Below is a small trained network, with its code and all its weights. Each question gives an input and a target symbol and asks what happens when units are switched off, that is, made to give their printed mean instead of their output.

import numpy as np


def w(rows, s, z=0):
    codes = np.array(rows[::2]) - 128.0
    scale = np.full(codes.shape[1], s)
    scale[-1] = z or s
    return codes * scale


def norm(h):
    return h / np.sqrt((h * h).mean(-1, keepdims=True) + 1e-5)


def f(y):
    return np.maximum(y, 0)


def softmax(a):
    e = np.exp(a - a.max(-1, keepdims=True))
    return e / e.sum(-1, keepdims=True)


def log_softmax(a):
    a = a - a.max(-1, keepdims=True)
    return a - np.log(np.exp(a).sum(-1, keepdims=True))


def net(x, mask):
    ids = ['Ξαβδεημτ'.index(c) for c in x.split()]
    T = len(ids)
    res = E[ids] + P[:T]
    u = 0
    for l in range(2):
        q, k, v = (norm(res) @ M[l].T for M in (Q, K, V))
        z = softmax(np.where(np.tri(T) > 0, q @ k.T / 2**0.5, -1e9)) @ v
        res = res + np.where(mask[u], z, O[l][:, -1]) @ O[l][:, :-1]
        u += 1
        y = f(norm(res) @ A[l][:, :-1].T + A[l][:, -1])
        res = res + np.where(mask[u : u + 12], y, B[l][:, -1]) @ B[l][:, :-1]
        u += 12
    return log_softmax(norm(res)[-1] @ U[:, :-1].T + U[:, -1])


Q, K, V, O, A, B = {}, {}, {}, {}, {}, {}
E = w([
[67,142,146,92],'Ξ',
[111,120,137,183],'α',
[117,137,2,33],'β',
[150,101,132,139],'δ',
[209,127,213,200],'ε',
[118,71,124,90],'η',
[60,117,143,144],'μ',
[99,119,176,164],'τ',
],0.00082)
P = w([
[143,101,128,119],'0',
[26,139,247,39],'1',
[78,110,78,211],'2',
[157,179,128,105],'3',
[64,135,235,39],'4',
[94,112,97,185],'5',
[196,138,1,227],'6',
[72,135,234,36],'7',
[74,112,104,197],'8',
],0.0018)
Q[0] = w([
[209,140,15,249],'L0H0',
[1,124,207,118],'L0H0',
],0.006)
K[0] = w([
[126,244,98,189],'L0H0',
[141,2,139,142],'L0H0',
],0.0058)
V[0] = w([
[60,176,199,84],'L0H0',
[187,189,174,3],'L0H0',
],0.0026)
O[0] = w([
[3,163,149,172,93],'L0H0',
[108,148,90,213,1],'L0H0',
],0.0035,0.00049)
A[0] = w([
[179,179,93,35,133],'L0N0',
[113,185,130,195,100],'L0N1',
[76,128,40,104,4],'L0N2',
[46,135,173,109,144],'L0N3',
[195,137,110,253,116],'L0N4',
[171,92,68,80,42],'L0N5',
[44,19,54,103,137],'L0N6',
[114,38,138,105,131],'L0N7',
[146,145,48,72,57],'L0N8',
[206,109,237,215,90],'L0N9',
[127,144,29,126,110],'L0N10',
[103,86,90,44,60],'L0N11',
],0.002,0.0021)
B[0] = w([
[85,124,136,148,167],'L0N0',
[131,98,125,118,159],'L0N1',
[183,253,97,146,131],'L0N2',
[148,116,107,151,250],'L0N3',
[88,134,134,113,222],'L0N4',
[152,99,104,146,133],'L0N5',
[106,162,92,142,221],'L0N6',
[115,144,138,150,191],'L0N7',
[139,97,174,137,133],'L0N8',
[76,107,102,133,199],'L0N9',
[125,137,160,133,160],'L0N10',
[112,154,109,156,135],'L0N11',
],0.0044,0.0013)
Q[1] = w([
[22,239,225,90],'L1H0',
[63,173,253,38],'L1H0',
],0.0054)
K[1] = w([
[148,8,116,72],'L1H0',
[123,2,93,131],'L1H0',
],0.0084)
V[1] = w([
[186,101,170,197],'L1H0',
[116,150,252,140],'L1H0',
],0.0035)
O[1] = w([
[130,35,3,157,254],'L1H0',
[44,63,158,86,208],'L1H0',
],0.0031,0.00045)
A[1] = w([
[57,56,158,130,7],'L1N0',
[121,204,149,201,144],'L1N1',
[52,143,54,111,190],'L1N2',
[192,180,135,92,154],'L1N3',
[161,64,78,127,32],'L1N4',
[217,169,82,146,40],'L1N5',
[189,95,148,18,95],'L1N6',
[168,11,73,92,154],'L1N7',
[231,170,122,89,37],'L1N8',
[251,180,110,92,8],'L1N9',
[152,140,28,202,193],'L1N10',
[139,88,207,149,164],'L1N11',
],0.0031,0.0016)
B[1] = w([
[145,98,57,171,183],'L1N0',
[162,147,45,102,191],'L1N1',
[201,109,142,183,250],'L1N2',
[97,77,84,162,145],'L1N3',
[121,168,193,109,144],'L1N4',
[114,41,143,78,143],'L1N5',
[254,118,85,174,160],'L1N6',
[115,203,186,178,192],'L1N7',
[33,119,33,25,137],'L1N8',
[12,112,67,50,139],'L1N9',
[107,119,206,57,227],'L1N10',
[116,142,67,115,179],'L1N11',
],0.0034,0.0025)
U = w([
[23,211,156,126,30],'Ξ',
[192,68,141,63,253],'α',
[149,248,65,148,151],'β',
[254,118,108,143,48],'δ',
[94,31,74,204,165],'ε',
[99,119,43,52,40],'η',
[137,147,250,148,215],'μ',
[83,80,120,69,68],'τ',
],0.0081,0.0012)

Each question gives the input, a string of symbols that net reads in full, and the target symbol t.
The units are the heads (2 rows each of Q, K, V and O) and the neurons (one row each of A and B). Each row of codes is followed by its name. A weight is (code - 128) times the scale printed after its matrix; where a second scale follows, it is the last column's (O, A, B and U).
mask holds one flag per unit, layer by layer, with each layer's heads first. A switched-off unit (its flag False) gives its mean, the last column of its rows in O or B, instead of its output. The means were averaged over made-up inputs and are rounded, as every weight is.
A unit's drop is (log p(t) with every unit on - log p(t) with that unit switched off) / (log p(t) with every unit on - log p(t) with every unit switched off).
The circuit of an input: a set's keep is (log p(t) with only the set's units on - log p(t) with every unit switched off) / (log p(t) with every unit on - log p(t) with every unit switched off). Starting from the 12 units with the biggest drops (on a tie, the unit counted first), units are removed one at a time, each time the one whose removal leaves the highest keep (on an exact tie, the one counted first), for as long as the keep stays at least 0.8.
circuit, biggest first: the units of the circuit, biggest drop first
most important unit: the unit with the biggest drop
k most important neurons: the k neurons with the biggest drops, biggest first
top k neurons in layer l: the k neurons of layer l with the biggest drops, biggest first
input α ε ε β, target δ: most important unit : L1N2
input β Ξ α α δ, target β: circuit, biggest first : L1H0; L0H0; L1N1
input ε τ ε δ μ ε η, target α: circuit, biggest first : L1N10; L1H0; L1N5
input Ξ β Ξ, target β: circuit, biggest first : L1H0; L1N1
input Ξ α τ ε α α δ ε, target Ξ: circuit, biggest first : L0H0; L1N2
input ε τ ε α ε μ μ ε, target ε: circuit, biggest first : L1H0; L0H0; L1N0
input δ ε β μ, target α: circuit, biggest first : L1H0; L1N10; L1N5
input Ξ ε ε β Ξ ε ε β δ, target β: 4 most important neurons : L1N1; L0N6; L0N9; L0N7
input μ ε β ε, target Ξ: circuit, biggest first : L1H0; L0N9; L1N2; L0H0
input Ξ Ξ ε ε β ε β η, target Ξ: 3 most important neurons : L0N4; L0N9; L1N10
input α η β Ξ, target δ: 2 most important neurons : L1N2; L0N0
input α β ε ε Ξ Ξ ε, target μ: 2 most important neurons : L0N6; L1N10
input ε ε Ξ Ξ, target μ: 2 most important neurons : L1N10; L0N9
input Ξ α Ξ δ α Ξ α, target α: most important unit : L1N10
input ε ε ε δ ε ε ε, target α: 2 most important neurons : L1N10; L0N4
input ε β η, target β: circuit, biggest first : L1H0; L1N1; L0N6; L0N9
input ε α δ β α η, target β: 2 most important neurons : L0N6; L1N1
input α ε Ξ τ ε, target α: top 2 neurons in layer 1 : L1N6; L1N2
input ε α α ε, target μ: 2 most important neurons : L1N10; L1N7
input ε ε μ α, target μ: 2 most important neurons : L1N10; L0N9
input ε ε η β, target μ: 2 most important neurons : L1N10; L0N6
input δ Ξ δ, target δ: 4 most important neurons : L1N2; L0N6; L1N1; L1N7
input η ε Ξ δ μ ε η δ, target η: most important unit : L0H0
input δ ε Ξ ε ε ε β ε, target δ: 2 most important neurons : L0N6; L1N6
